[[109 132 137 109 150 118]
 [142 144 113 145 149 122]
 [153 111 116 130 114 147]] | 122

[[142 148 133 144 105]
 [140 142 134 122 140]] | 140

[[134 109 136 109 122]
 [135 104 137 115 130]] | 130

[[109 124 131 130 126]
 [136 125 117 138 123]
 [140 118 122 122 106]] | 123

[[137 127 106 138]
 [135 140 117 138]] | 138

[[138 115 142 130 125 106 131]
 [134 126 139 126 118 104 130]] | 130

[[135 152 151 157 114]
 [127 115 138 136 138]] | 138

[[112 107 121 122 115 121 123]
 [131 121 122 112 131 130 154]
 [126 126 130 134 126 125 141]] | 154
---
142,120,144,120,151,109
117,124,142,107,124,141
→ 142, 141

118,124,113,144,103,110 → 118, 110

112,153,113,110,111 → 112, 111

123,129,149,122,128,127 → 123, 127

98,115,139,140,123 → 98, 123

126,130,127,139,143,148,142
107,127,116,136,130,142,150
108,130,125,133,135,136,145
→ 126, 145

105,131,129,105
133,124,148,133
107,130,127,107
→ 105, 107

111,129,103,134,139,126
142,126,152,121,118,127
→ 111, 127
---
[[152 124 131 118 150 116]
 [149 124 138 117 146 112]
 [153 125 124 118 152 122]] 152, 122

[152 142 118 116 124] 152, 124

[143 110 149 103 126 138] 143, 138

[[154 156 101 101 156 153]
 [156 153 154 101 154 157]] 154, 157

[135 145 153 122 130 104] 135, 104

[[124 105 135 110 122 139 106]
 [141 133 155 121 110 146 128]
 [152 118 128 122 156 129 116]] 124, 116

[150 133 120 154 119 146] 150, 146

[125 143 125 153 134] 125, 134

[103 116 108 143] 103, 143

[138 110 144 114 106 126 149] 138, 149
---
[121 129 145 156 125]: 125
[157 114 110 135 139 119 155]: 155
[152 137 117 116 123 132 127]: 127
[136 149 144 103 140]: 140
[153 130 131 131 124 117 132]: 132
[139 137 147 101 146 145]: 145
[140 149 132 104 156 146]: 146
[133 149 125 106 116 107]: 107
[105 114 158 127]: 127
[121 140 148  99 123 125 138]: 138
---
((141, 128, 122, 128, 129, 126), (128, 123, 128, 119, 120, 150), (112, 126, 148, 127, 132, 120)) gives 119
((139, 141, 145, 123, 142, 141), (115, 135, 117, 133, 116, 117), (119, 111, 134, 153, 126, 123)) gives 133
((104, 146, 114, 102), (104, 148, 114, 104), (104, 145, 114, 101)) gives 148
((123, 120, 136, 122, 126), (134, 110, 131, 110, 111), (156, 121, 103, 132, 138)) gives 131
((111, 109, 116, 139, 150, 131, 129), (135, 138, 136, 148, 112, 126, 128), (118, 143, 126, 115, 114, 121, 129)) gives 112
((118, 127, 122, 123, 144), (110, 124, 114, 117, 131), (132, 103, 138, 140, 121)) gives 114
((127, 152, 148, 136, 104, 146), (141, 141, 137, 151, 142, 153), (152, 112, 139, 140, 133, 103)) gives 151
((158, 129, 130, 131), (121, 134, 122, 125), (141, 106, 149, 112)) gives 134
((109, 132, 152, 124, 128, 130, 122), (144, 120, 120, 139, 126, 101, 115), (143, 124, 111, 132, 127, 123, 130)) gives 126
---
array([143, 117, 100, 127, 132, 133])
133

array([131, 127, 128, 154, 118])
131

array([[127, 131, 125, 125],
       [130, 134, 124, 120],
       [138, 143, 126, 106]])
138

array([[116, 123, 121, 126, 132, 128],
       [117, 133, 127, 132, 135, 128],
       [124, 144, 129, 147, 150, 129]])
147

array([[141, 144, 144, 121],
       [127, 147, 153, 130]])
147

array([[133, 158, 100, 127, 117, 140],
       [131, 142, 114, 121, 121, 131],
       [128, 120, 138, 125, 133, 120]])
142

array([125, 138, 103, 145, 118, 139])
139
---
Input: [149 154 146 106 130 115 136]
Output: 149
Input: [121 126 153 125]
Output: 121
Input: [143 128 150 112 147 149 127]
Output: 143
Input: [156 138 129 134 149 134]
Output: 156
Input: [135 107 133 131 102]
Output: 135
Input: [117 133 128 106 144]
Output: 117
Input: [144 137 153 136 140]
Output: 144
Input: [145 118 115 128 101]
Output: 145
Input: [149 123 102 128]
Output: 149
---
array([[131, 128, 128, 152, 153, 130, 128],
       [131, 152, 131, 151, 127, 128, 127],
       [151, 128, 153, 128, 128, 151, 127]]) result: 131

array([[129, 134, 114, 130, 120, 112],
       [107, 123, 154, 124, 115, 151],
       [128, 134, 114, 132, 121, 122]]) result: 107

array([[117, 129, 139, 149, 117, 114],
       [150, 145, 116, 117, 130, 104],
       [112, 140, 109, 120, 149, 142]]) result: 150

array([[131, 122, 126, 131, 128, 127, 129],
       [119, 129, 137, 106,  98, 101, 145],
       [128, 123, 132, 126, 124, 124, 133]]) result: 119

array([[129, 137, 121, 106, 124, 117, 106],
       [123, 132, 150, 128, 143, 108, 118],
       [129, 131, 109, 128, 134, 129, 143]]) result: 123

array([[129, 125, 113, 146, 144],
       [115, 142, 118, 104, 107],
       [109, 117, 103, 120, 125]]) result: 115

array([[145, 151, 155, 139],
       [140, 146, 126, 115],
       [137, 155, 133, 121]]) result: 140

array([[115, 127, 128, 129, 127],
       [ 98, 128, 122, 129, 125],
       [156, 127, 127, 128, 125]]) result: 98

array([[120, 140, 123, 119, 121, 149],
       [136, 112, 128, 133, 136, 127],
       [122, 123, 118, 120, 123, 105]]) result: 136
---
Q: [141 136 136 152 112 101 132]
A: 132, 141

Q:
[[115 141 126 135 106 146]
 [123 121 117 121 136 153]
 [136 123 150 111 108 146]]
A: 146, 136

Q:
[[138 121 149 127 127 131 102]
 [122 124 128 126 133 132 130]]
A: 102, 122

Q:
[[150 126 138 129]
 [135 136 147 128]]
A: 129, 135

Q: [117 103 126 150 111 100]
A: 100, 117

Q: [112 130 140 115 129 121 156]
A: 156, 112

Q: [145 133 105 151  99]
A: 99, 145

Q: [150 141 148 128 129]
A: 129, 150
---
array([108, 128, 112, 120, 106]) yields 112
array([128, 128, 133, 147, 152, 136]) yields 147
array([150, 107, 135, 133, 105, 138]) yields 133
array([142, 100, 128, 144, 123, 125, 142]) yields 123
array([123, 112, 154, 143]) yields 112
array([156, 134, 125, 123, 139, 114]) yields 123
array([119, 151, 122, 144]) yields 151
array([133, 103, 143, 139, 134, 117, 120]) yields 134
array([143, 156, 113, 146, 151, 112, 140]) yields 151
